Here is a tiny trained network, its code and every weight. The questions are about switching its units off for an input and a target symbol, where a switched-off unit gives its printed mean instead of its output.

import numpy as np


def w(rows, s, z=0):
    codes = np.array(rows[::2]) - 128.0
    scale = np.full(codes.shape[1], s)
    scale[-1] = z or s
    return codes * scale


def f(y):
    return y / 2 * (1 + np.tanh(0.7978845608 * (y + 0.044715 * y**3)))


def softmax(a):
    e = np.exp(a - a.max(-1, keepdims=True))
    return e / e.sum(-1, keepdims=True)


def log_softmax(a):
    a = a - a.max(-1, keepdims=True)
    return a - np.log(np.exp(a).sum(-1, keepdims=True))


def net(x, mask):
    ids = ['ΓΔΘΠΩαβεζηλμξτψ'.index(c) for c in x.split()]
    T = len(ids)
    res = E[ids] + P[:T]
    u = 0
    for l in range(2):
        r = res
        for j in range(2):
            rows = slice(3 * j, 3 * j + 3)
            q, k, v = (r @ M[l][rows].T for M in (Q, K, V))
            z = softmax(np.where(np.tri(T) > 0, q @ k.T / 3**0.5, -1e9)) @ v
            o = O[l][rows]
            res = res + np.where(mask[u + j], z, o[:, -1]) @ o[:, :-1]
        u += 2
        y = f(res @ A[l][:, :-1].T + A[l][:, -1])
        res = res + np.where(mask[u : u + 4], y, B[l][:, -1]) @ B[l][:, :-1]
        u += 4
    return log_softmax(res[-1] @ U[:, :-1].T + U[:, -1])


Q, K, V, O, A, B = {}, {}, {}, {}, {}, {}
E = w([
[112,136,244,149],'Γ',
[93,100,156,175],'Δ',
[74,174,188,211],'Θ',
[58,112,130,93],'Π',
[71,183,95,155],'Ω',
[104,146,159,50],'α',
[64,93,217,166],'β',
[49,159,106,66],'ε',
[129,218,133,186],'ζ',
[187,182,81,140],'η',
[128,74,181,101],'λ',
[139,105,72,251],'μ',
[116,181,111,29],'ξ',
[56,176,64,149],'τ',
[157,135,158,92],'ψ',
],0.019)
P = w([
[119,254,243,98],'0',
[106,226,198,114],'1',
[96,202,166,118],'2',
[90,181,146,125],'3',
[84,166,131,127],'4',
[77,149,120,130],'5',
[74,136,110,136],'6',
[68,123,105,140],'7',
],0.0075)
Q[0] = w([
[72,145,103,140],'L0H0',
[122,109,147,146],'L0H0',
[145,79,104,98],'L0H0',
[152,167,169,146],'L0H1',
[204,110,76,133],'L0H1',
[4,169,121,125],'L0H1',
],0.02)
K[0] = w([
[37,143,105,137],'L0H0',
[91,83,169,149],'L0H0',
[137,123,133,106],'L0H0',
[157,147,156,102],'L0H1',
[207,151,136,170],'L0H1',
[107,84,54,6],'L0H1',
],0.017)
V[0] = w([
[136,253,62,191],'L0H0',
[60,109,86,186],'L0H0',
[56,184,169,216],'L0H0',
[91,184,150,90],'L0H1',
[128,157,125,202],'L0H1',
[152,69,83,145],'L0H1',
],0.0037)
O[0] = w([
[115,129,230,79,200],'L0H0',
[121,175,168,98,173],'L0H0',
[149,189,254,118,254],'L0H0',
[145,173,176,111,176],'L0H1',
[100,106,154,145,150],'L0H1',
[111,93,67,128,77],'L0H1',
],0.0057,0.0042)
A[0] = w([
[254,166,106,203,129],'L0N0',
[145,86,65,55,142],'L0N1',
[42,173,143,151,30],'L0N2',
[126,226,122,88,1],'L0N3',
],0.0083,0.0053)
B[0] = w([
[172,106,177,101,254],'L0N0',
[154,132,126,248,110],'L0N1',
[86,100,81,187,212],'L0N2',
[107,205,54,116,180],'L0N3',
],0.019,0.0032)
Q[1] = w([
[175,132,235,119],'L1H0',
[122,85,159,198],'L1H0',
[28,50,191,6],'L1H0',
[112,129,160,158],'L1H1',
[198,129,80,170],'L1H1',
[160,133,55,156],'L1H1',
],0.021)
K[1] = w([
[208,133,218,114],'L1H0',
[114,100,157,216],'L1H0',
[5,65,204,6],'L1H0',
[136,80,84,93],'L1H1',
[119,139,197,49],'L1H1',
[78,119,168,70],'L1H1',
],0.018)
V[1] = w([
[85,240,38,132],'L1H0',
[92,10,1,180],'L1H0',
[112,40,120,130],'L1H0',
[154,116,120,166],'L1H1',
[97,132,205,66],'L1H1',
[100,122,131,128],'L1H1',
],0.0055)
O[1] = w([
[208,21,215,169,131],'L1H0',
[167,228,252,42,3],'L1H0',
[136,205,127,91,83],'L1H0',
[132,137,154,206,123],'L1H1',
[64,104,154,53,164],'L1H1',
[134,148,110,120,131],'L1H1',
],0.0043,0.008)
A[1] = w([
[106,226,207,68,74],'L1N0',
[141,245,182,92,254],'L1N1',
[216,111,251,94,156],'L1N2',
[94,204,140,109,68],'L1N3',
],0.021,0.004)
B[1] = w([
[49,39,64,51,237],'L1N0',
[97,252,224,47,252],'L1N1',
[21,122,148,138,239],'L1N2',
[130,155,16,232,242],'L1N3',
],0.018,0.0038)
U = w([
[25,177,143,132,140],'Γ',
[161,79,119,152,254],'Δ',
[106,129,139,216,24],'Θ',
[143,70,17,76,113],'Π',
[128,161,79,152,73],'Ω',
[136,144,68,42,107],'α',
[75,25,94,180,54],'β',
[143,146,7,98,100],'ε',
[160,189,168,160,117],'ζ',
[128,152,219,83,107],'η',
[114,37,150,58,153],'λ',
[116,58,255,184,140],'μ',
[192,192,69,61,150],'ξ',
[157,158,38,149,86],'τ',
[116,153,134,53,99],'ψ',
],0.009,0.016)

Each question gives the input, a string of symbols that net reads in full, and the target symbol t.
The units are the heads (3 rows each of Q, K, V and O) and the neurons (one row each of A and B). Each row of codes is followed by its name. A weight is (code - 128) times the scale printed after its matrix; where a second scale follows, it is the last column's (O, A, B and U).
mask holds one flag per unit, layer by layer, with each layer's heads first. A switched-off unit (its flag False) gives its mean, the last column of its rows in O or B, instead of its output. The means were averaged over made-up inputs and are rounded, as every weight is.
A unit's drop is (log p(t) with every unit on - log p(t) with that unit switched off) / (log p(t) with every unit on - log p(t) with every unit switched off).
The circuit of an input: a set's keep is (log p(t) with only the set's units on - log p(t) with every unit switched off) / (log p(t) with every unit on - log p(t) with every unit switched off). Starting from all 12 units, units are removed one at a time, each time the one whose removal leaves the highest keep (on an exact tie, the one counted first), for as long as the keep stays at least 0.8.
units of the circuit, in order: the units of the circuit, biggest drop first
k most important neurons: the k neurons with the biggest drops, biggest first
top k neurons in layer l: the k neurons of layer l with the biggest drops, biggest first
which heads matter: for each layer, one digit per head in row order, 1 if its drop is at least 0.15 and else 0, layers parted by /
drop when u is switched off: that unit's drop, to one decimal
input Ω λ λ, target Δ: 2 most important neurons	(L1N1, L0N0)
input μ τ μ Π Θ β ζ τ, target Δ: 4 most important neurons	(L0N3, L1N1, L1N2, L1N0)
input Ω λ μ λ λ ζ μ Δ, target Δ: units of the circuit, in order	(L1N1, L1N2)
input ξ λ ε, target ε: top 3 neurons in layer 1	(L1N3, L1N2, L1N0)
input Ω λ η λ λ Ω, target Δ: which heads matter	00 / 10
input Γ Δ ε Δ Π, target Π: 2 most important neurons	(L1N0, L0N3)
input Π λ η ζ ζ ξ, target ξ: top 2 neurons in layer 1	(L1N2, L1N1)
input μ λ Γ μ λ, target Δ: units of the circuit, in order	(L1N1, L1N0)
input μ ξ β μ λ μ ξ, target Δ: top 2 neurons in layer 1	(L1N1, L1N0)
input Ω μ μ, target μ: units of the circuit, in order	(L1N3, L0N0)
input η Ω μ, target μ: most important neuron	(L1N3)
input Θ Δ Δ, target Δ: 3 most important neurons	(L1N1, L1N2, L0N3)
input Ω ζ ζ λ μ Ω β ζ, target Δ: 3 most important neurons	(L0N3, L1N1, L1N2)
input ε β λ λ Π ε ε η, target Γ: units of the circuit, in order	(L1N2, L0N0)
input λ ξ μ μ Θ ξ λ ξ, target Δ: top 2 neurons in layer 0	(L0N1, L0N3)
input μ λ μ α Π Π α, target Δ: most important neuron	(L0N0)
input λ μ ζ, target ζ: 4 most important neurons	(L0N3, L1N0, L1N2, L1N1)
input η λ ξ Θ α ζ, target ζ: which heads matter	10 / 10
input μ ζ ξ Θ, target Θ: 3 most important neurons	(L0N2, L0N0, L1N3)
input λ μ μ μ β, target β: units of the circuit, in order	(L1N0, L1N1)
input λ ξ ζ ε ζ, target Δ: 3 most important neurons	(L1N1, L0N3, L1N2)
input β τ μ η, target η: 2 most important neurons	(L1N3, L1N1)
input μ Θ η μ β, target β: top neuron in layer 1	(L1N0)
input ζ ξ ζ Θ, target Θ: top 3 neurons in layer 0	(L0N2, L0N0, L0N3)
input ξ ε λ ξ λ ξ μ ε, target Δ: top 3 neurons in layer 1	(L1N1, L1N2, L1N0)
input β μ ξ, target ξ: drop when L0N2 is switched off	0.2
input β λ Π μ λ Γ μ Π, target Δ: drop when L0N0 is switched off	0.0
input η ζ μ λ η, target Δ: drop when L1N0 is switched off	0.2
input η μ Θ η, target Δ: drop when L1N1 is switched off	0.4
